Below are the code and all the weights of a small trained network. Each question names an input and a target symbol and asks about switching units off, where a switched-off unit gives its printed mean instead of its output.

import numpy as np


def w(rows, s, z=0):
    codes = np.array(rows[::2]) - 128.0
    scale = np.full(codes.shape[1], s)
    scale[-1] = z or s
    return codes * scale


def norm(h):
    return h / np.sqrt((h * h).mean(-1, keepdims=True) + 1e-5)


def f(y):
    return np.maximum(y, 0)


def softmax(a):
    e = np.exp(a - a.max(-1, keepdims=True))
    return e / e.sum(-1, keepdims=True)


def log_softmax(a):
    a = a - a.max(-1, keepdims=True)
    return a - np.log(np.exp(a).sum(-1, keepdims=True))


def net(x, mask):
    ids = ['ΓΛαδεζξσφ'.index(c) for c in x.split()]
    T = len(ids)
    res = E[ids] + P[:T]
    u = 0
    for l in range(2):
        q, k, v = (norm(res) @ M[l].T for M in (Q, K, V))
        z = softmax(np.where(np.tri(T) > 0, q @ k.T / 4**0.5, -1e9)) @ v
        res = res + np.where(mask[u], z, O[l][:, -1]) @ O[l][:, :-1]
        u += 1
        y = f(norm(res) @ A[l][:, :-1].T + A[l][:, -1])
        res = res + np.where(mask[u : u + 4], y, B[l][:, -1]) @ B[l][:, :-1]
        u += 4
    return log_softmax(norm(res)[-1] @ U[:, :-1].T + U[:, -1])


Q, K, V, O, A, B = {}, {}, {}, {}, {}, {}
E = w([
[130,65,131,134,126,182,119,159,187],'Γ',
[121,114,101,4,147,141,120,134,146],'Λ',
[117,174,183,134,126,135,100,222,113],'α',
[195,144,119,158,88,171,52,98,122],'δ',
[160,30,128,110,189,133,89,126,85],'ε',
[215,111,168,85,121,131,130,128,97],'ζ',
[202,176,93,147,151,138,132,120,169],'ξ',
[144,128,93,151,81,129,144,172,61],'σ',
[154,129,42,128,139,100,76,165,101],'φ',
],0.03)
P = w([
[119,152,228,153,123,52,133,36,134],'0',
[118,152,78,89,153,209,93,159,98],'1',
[148,157,98,107,160,179,108,171,122],'2',
[143,160,122,133,161,127,139,205,129],'3',
[192,151,117,116,143,121,133,208,126],'4',
[197,160,114,121,126,87,131,213,129],'5',
[232,163,93,137,107,70,149,214,153],'6',
[249,158,106,125,107,49,132,229,145],'7',
[255,161,101,147,96,53,123,247,132],'8',
],0.0098)
Q[0] = w([
[202,61,5,161,159,124,141,201,107],'0.h1',
[162,113,96,114,180,148,91,181,154],'0.h1',
[143,124,72,166,103,99,226,151,152],'0.h1',
[165,157,61,124,99,134,177,205,142],'0.h1',
],0.012)
K[0] = w([
[24,149,244,98,87,2,147,51,129],'0.h1',
[162,115,193,147,38,45,182,44,87],'0.h1',
[56,164,133,141,224,176,13,163,135],'0.h1',
[137,122,119,170,23,13,185,5,135],'0.h1',
],0.0084)
V[0] = w([
[140,116,101,135,188,120,254,83,136],'0.h1',
[115,159,164,77,87,180,116,103,163],'0.h1',
[144,162,86,143,211,191,147,218,144],'0.h1',
[17,198,131,145,127,117,167,25,75],'0.h1',
],0.015)
O[0] = w([
[153,2,70,169,245,82,183,146,122,59],'0.h1',
[141,152,112,115,193,150,79,228,33,88],'0.h1',
[191,127,157,223,154,124,86,10,87,54],'0.h1',
[41,96,111,180,76,43,61,176,226,2],'0.h1',
],0.0073,0.0076)
A[0] = w([
[51,19,173,116,121,127,58,89,41,2],'0.n1',
[64,102,131,174,62,111,145,121,14,69],'0.n2',
[105,94,104,29,167,99,210,105,141,1],'0.n3',
[92,142,68,112,95,136,153,9,124,10],'0.n4',
],0.015,0.0024)
B[0] = w([
[216,88,58,195,185,199,144,201,158,160],'0.n1',
[166,80,63,122,98,158,163,59,196,175],'0.n2',
[145,129,6,60,62,199,100,122,125,253],'0.n3',
[143,165,42,120,191,104,104,94,125,166],'0.n4',
],0.011,0.0049)
Q[1] = w([
[254,97,183,105,133,213,31,174,220],'1.h1',
[64,187,122,152,251,122,149,47,181],'1.h1',
[127,124,144,73,150,45,59,80,130],'1.h1',
[13,82,220,149,134,104,142,30,58],'1.h1',
],0.0094)
K[1] = w([
[244,167,97,142,55,64,165,196,135],'1.h1',
[6,115,181,135,149,203,165,81,63],'1.h1',
[99,99,188,186,147,121,120,95,157],'1.h1',
[25,102,187,94,198,221,133,47,176],'1.h1',
],0.012)
V[1] = w([
[113,125,137,47,204,35,18,119,53],'1.h1',
[145,250,95,122,194,96,129,125,228],'1.h1',
[236,67,244,166,105,154,38,105,218],'1.h1',
[115,95,45,224,75,172,5,153,97],'1.h1',
],0.016)
O[1] = w([
[223,104,195,53,157,126,22,175,225,71],'1.h1',
[130,209,62,196,227,134,108,128,164,245],'1.h1',
[79,67,87,106,177,251,57,146,11,68],'1.h1',
[153,104,72,217,80,57,40,126,57,191],'1.h1',
],0.011,0.012)
A[1] = w([
[60,198,193,143,99,129,125,236,129,230],'1.n1',
[196,38,74,152,148,150,159,21,180,196],'1.n2',
[11,90,39,210,94,109,86,208,235,186],'1.n3',
[33,2,177,89,99,186,148,146,110,5],'1.n4',
],0.018,0.0017)
B[1] = w([
[94,102,105,147,123,109,163,203,79,197],'1.n1',
[119,111,158,194,127,88,162,234,78,233],'1.n2',
[116,101,248,136,172,130,120,35,174,254],'1.n3',
[116,69,235,147,153,90,132,50,162,145],'1.n4',
],0.015,0.011)
U = w([
[85,72,157,137,113,147,132,123,204,252],'Γ',
[106,98,50,12,107,91,141,162,189,252],'Λ',
[49,173,164,87,93,109,101,253,134,113],'α',
[141,160,129,148,41,190,43,138,96,89],'δ',
[148,2,55,119,186,73,127,181,103,168],'ε',
[225,134,196,41,131,147,178,126,80,47],'ζ',
[150,177,56,162,202,146,163,148,166,72],'ξ',
[143,96,76,156,30,90,214,132,116,137],'σ',
[203,133,126,112,118,5,72,152,184,89],'φ',
],0.0067,0.002)

Each question gives the input, a string of symbols that net reads in full, and the target symbol t.
The units are the heads (4 rows each of Q, K, V and O) and the neurons (one row each of A and B). Each row of codes is followed by its name. A weight is (code - 128) times the scale printed after its matrix; where a second scale follows, it is the last column's (O, A, B and U).
mask holds one flag per unit, layer by layer, with each layer's heads first. A switched-off unit (its flag False) gives its mean, the last column of its rows in O or B, instead of its output. The means were averaged over made-up inputs and are rounded, as every weight is.
A unit's drop is (log p(t) with every unit on - log p(t) with that unit switched off) / (log p(t) with every unit on - log p(t) with every unit switched off).
The circuit of an input: a set's keep is (log p(t) with only the set's units on - log p(t) with every unit switched off) / (log p(t) with every unit on - log p(t) with every unit switched off). Starting from all 10 units, units are removed one at a time, each time the one whose removal leaves the highest keep (on an exact tie, the one counted first), for as long as the keep stays at least 0.8.
units of the circuit, in order: the units of the circuit, biggest drop first
most important unit: the unit with the biggest drop
top k neurons: the k neurons with the biggest drops, biggest first
top k neurons in layer l: the k neurons of layer l with the biggest drops, biggest first
drop of u: that unit's drop, to one decimal
input α ξ φ Γ Γ ξ, target δ: most important unit : 0.h1
input α ε α, target δ: units of the circuit, in order : (0.h1 1.h1)
input ε ζ α σ φ ξ, target σ: top 2 neurons in layer 0 : (0.n3 0.n4)
input ξ Γ ζ Γ σ Λ ξ ξ, target ε: units of the circuit, in order : (0.h1 1.n2)
input ξ Γ Γ σ Γ δ, target ε: units of the circuit, in order : (0.h1 0.n2 1.h1)
input σ α Λ, target Γ: top 3 neurons : (1.n3 1.n4 0.n2)
input ξ ε ξ δ ζ, target ε: top 2 neurons : (1.n3 1.n2)
input φ δ ζ Γ α ξ α α, target ξ: top 2 neurons in layer 0 : (0.n4 0.n3)
input σ ξ ε ξ ε, target ξ: top 3 neurons in layer 0 : (0.n2 0.n3 0.n1)
input ε σ δ α σ ε σ φ α, target σ: units of the circuit, in order : (0.h1 0.n3 1.h1)
input ξ ξ ξ ξ σ ε α ξ, target ε: units of the circuit, in order : (0.h1 1.h1)
input Γ φ ξ ε δ σ ξ, target ζ: units of the circuit, in order : (0.h1 1.h1)
input σ ξ φ, target Γ: units of the circuit, in order : (0.h1 1.n3)
input Λ σ ξ δ, target φ: top 2 neurons in layer 0 : (0.n2 0.n1)
input ε ξ α ξ σ Λ, target σ: units of the circuit, in order : (1.h1)
input α α α ξ α ε α Γ, target δ: top 2 neurons : (0.n1 1.n2)
input σ Γ α, target Γ: top 3 neurons in layer 1 : (1.n3 1.n2 1.n4)
input ξ Γ ξ δ ξ ξ ζ, target ε: top 2 neurons : (1.n2 1.n3)
input σ ε φ ξ σ α Γ Γ, target Γ: top 2 neurons : (1.n3 0.n2)
input ξ Γ ξ Γ ξ α ξ δ σ, target ε: units of the circuit, in order : (0.h1)
input φ φ Λ, target φ: drop of 0.n4 : 0.9
input σ ζ δ, target Γ: drop of 1.n3 : 0.6
input ξ ξ δ α δ Λ ε α, target ε: drop of 1.n3 : 0.1
